Here is a tiny trained network, its code and every weight. The questions are about switching its units off for an input and a class, where a switched-off unit gives its printed mean instead of its output.

import numpy as np


def w(rows, s, z=0):
    codes = np.array(rows[::2]) - 128.0
    scale = np.full(codes.shape[1], s)
    scale[-1] = z or s
    return codes * scale


def norm(h):
    return h / np.sqrt((h * h).mean(-1, keepdims=True) + 1e-5)


def f(y):
    return np.maximum(y, 0)


def log_softmax(a):
    a = a - a.max(-1, keepdims=True)
    return a - np.log(np.exp(a).sum(-1, keepdims=True))


def net(x, mask):
    res = np.array(x, float).reshape(1, 7) / 4 @ E
    u = 0
    for l in range(3):
        y = f(norm(res) @ A[l][:, :-1].T + A[l][:, -1])
        res = res + np.where(mask[u : u + 12], y, B[l][:, -1]) @ B[l][:, :-1]
        u += 12
    return log_softmax(norm(res)[-1] @ U[:, :-1].T + U[:, -1])


A, B = {}, {}
E = w([
[110,41,110,135],'x0',
[83,126,75,254],'x1',
[216,96,112,197],'x2',
[47,45,179,154],'x3',
[206,130,76,98],'x4',
[162,90,90,56],'x5',
[94,128,71,71],'x6',
],0.0068)
A[0] = w([
[128,201,43,121,53],'L0N0',
[135,90,98,167,177],'L0N1',
[162,159,183,159,44],'L0N2',
[179,124,155,130,203],'L0N3',
[10,119,85,203,185],'L0N4',
[55,124,140,82,101],'L0N5',
[172,139,172,160,68],'L0N6',
[50,135,179,114,69],'L0N7',
[158,47,113,147,3],'L0N8',
[71,212,115,112,127],'L0N9',
[165,173,185,155,52],'L0N10',
[125,170,72,127,71],'L0N11',
],0.014,0.0072)
B[0] = w([
[139,169,8,113,160],'L0N0',
[144,114,127,162,195],'L0N1',
[59,163,148,176,147],'L0N2',
[80,122,129,108,214],'L0N3',
[205,103,177,110,254],'L0N4',
[92,87,128,120,175],'L0N5',
[64,146,118,176,150],'L0N6',
[52,93,147,98,176],'L0N7',
[113,36,40,175,148],'L0N8',
[97,115,103,151,178],'L0N9',
[78,178,175,177,153],'L0N10',
[175,168,94,117,144],'L0N11',
],0.018,0.0086)
A[1] = w([
[121,70,105,34,121],'L1N0',
[89,192,186,195,107],'L1N1',
[188,109,113,2,118],'L1N2',
[201,237,35,121,88],'L1N3',
[56,140,148,37,97],'L1N4',
[107,24,108,174,116],'L1N5',
[159,206,20,105,83],'L1N6',
[210,127,234,68,136],'L1N7',
[140,148,189,227,127],'L1N8',
[88,127,181,26,122],'L1N9',
[98,128,170,27,4],'L1N10',
[137,205,150,200,115],'L1N11',
],0.0079,0.016)
B[1] = w([
[167,120,148,99,249],'L1N0',
[95,179,170,131,187],'L1N1',
[194,142,137,125,232],'L1N2',
[111,159,35,175,203],'L1N3',
[147,130,150,74,191],'L1N4',
[138,96,100,160,253],'L1N5',
[105,157,49,81,189],'L1N6',
[131,154,177,111,241],'L1N7',
[135,156,145,150,215],'L1N8',
[129,154,139,80,246],'L1N9',
[155,25,132,248,128],'L1N10',
[74,153,173,127,172],'L1N11',
],0.015,0.0035)
A[2] = w([
[182,170,55,41,147],'L2N0',
[140,81,81,146,154],'L2N1',
[100,226,176,194,84],'L2N2',
[40,54,38,98,149],'L2N3',
[142,167,33,41,59],'L2N4',
[143,191,1,134,5],'L2N5',
[199,75,200,92,12],'L2N6',
[130,216,187,31,101],'L2N7',
[169,214,128,219,127],'L2N8',
[28,72,157,117,88],'L2N9',
[30,83,166,109,89],'L2N10',
[73,224,180,200,92],'L2N11',
],0.0074,0.016)
B[2] = w([
[149,176,66,113,252],'L2N0',
[116,141,67,152,234],'L2N1',
[82,106,215,197,159],'L2N2',
[126,76,47,145,253],'L2N3',
[87,213,27,114,149],'L2N4',
[245,217,153,233,129],'L2N5',
[184,15,87,4,128],'L2N6',
[135,189,205,153,172],'L2N7',
[127,167,153,168,186],'L2N8',
[71,80,115,76,160],'L2N9',
[86,74,62,103,164],'L2N10',
[137,165,221,185,175],'L2N11',
],0.011,0.0046)
U = w([
[172,15,69,189,9],'0',
[55,222,198,201,117],'1',
[155,57,172,104,254],'2',
[139,230,34,113,146],'3',
[192,86,211,207,35],'4',
[175,191,163,7,36],'5',
[48,75,187,33,83],'6',
],0.02,0.007)

Each question gives the input, the list of numbers given to net, and the class t.
The units are the neurons (one row each of A and B). Each row of codes is followed by its name. A weight is (code - 128) times the scale printed after its matrix; where a second scale follows, it is the last column's (A, B and U).
mask holds one flag per neuron, layer by layer. A switched-off neuron (its flag False) gives its mean, the last column of its row in B, instead of its output. The means were averaged over made-up inputs and are rounded, as every weight is.
A unit's drop is (log p(t) with every unit on - log p(t) with that unit switched off) / (log p(t) with every unit on - log p(t) with every unit switched off).
The circuit of an input: a set's keep is (log p(t) with only the set's units on - log p(t) with every unit switched off) / (log p(t) with every unit on - log p(t) with every unit switched off). Starting from the 12 units with the biggest drops (on a tie, the unit counted first), units are removed one at a time, each time the one whose removal leaves the highest keep (on an exact tie, the one counted first), for as long as the keep stays at least 0.8.
units of the circuit, in order: the units of the circuit, biggest drop first
k most important neurons: the k neurons with the biggest drops, biggest first
k most important neurons of layer l: the k neurons of layer l with the biggest drops, biggest first
drop of u: that unit's drop, to one decimal
input [4,6,-7,7,1,6,4], class 2: units of the circuit, in order : L0N4
input [7,-5,0,6,8,4,3], class 0: 2 most important neurons of layer 0 : L0N4; L0N8
input [-3,-6,-5,0,6,-4,5], class 3: 2 most important neurons : L0N4; L0N0
input [-8,-1,-5,2,1,-6,7], class 6: 2 most important neurons : L0N7; L0N9
input [4,-7,-5,-7,4,3,6], class 3: 2 most important neurons : L0N4; L0N0
input [-1,-5,5,3,4,6,3], class 5: 2 most important neurons of layer 0 : L0N9; L0N0
input [-7,-5,-6,-2,-4,-2,5], class 6: 2 most important neurons : L0N9; L0N4
input [6,-4,2,2,-2,5,-5], class 0: 2 most important neurons : L0N8; L0N4
input [-1,5,0,5,-6,5,-4], class 2: 2 most important neurons : L0N4; L0N7
input [2,-6,5,6,2,5,5], class 0: 2 most important neurons : L0N8; L0N4
input [-5,-6,2,6,0,-7,2], class 6: 2 most important neurons of layer 0 : L0N7; L0N5
input [8,5,-5,1,-6,2,7], class 2: drop of L0N4 : 0.6
input [1,6,-6,-1,-6,4,-3], class 2: drop of L0N4 : 0.3
input [-8,3,-4,7,0,-2,-1], class 6: most important neuron : L0N7
input [2,7,4,6,2,-3,-7], class 4: drop of L0N4 : 0.3
input [-8,-6,0,3,-5,-8,0], class 6: drop of L0N10 : -0.6
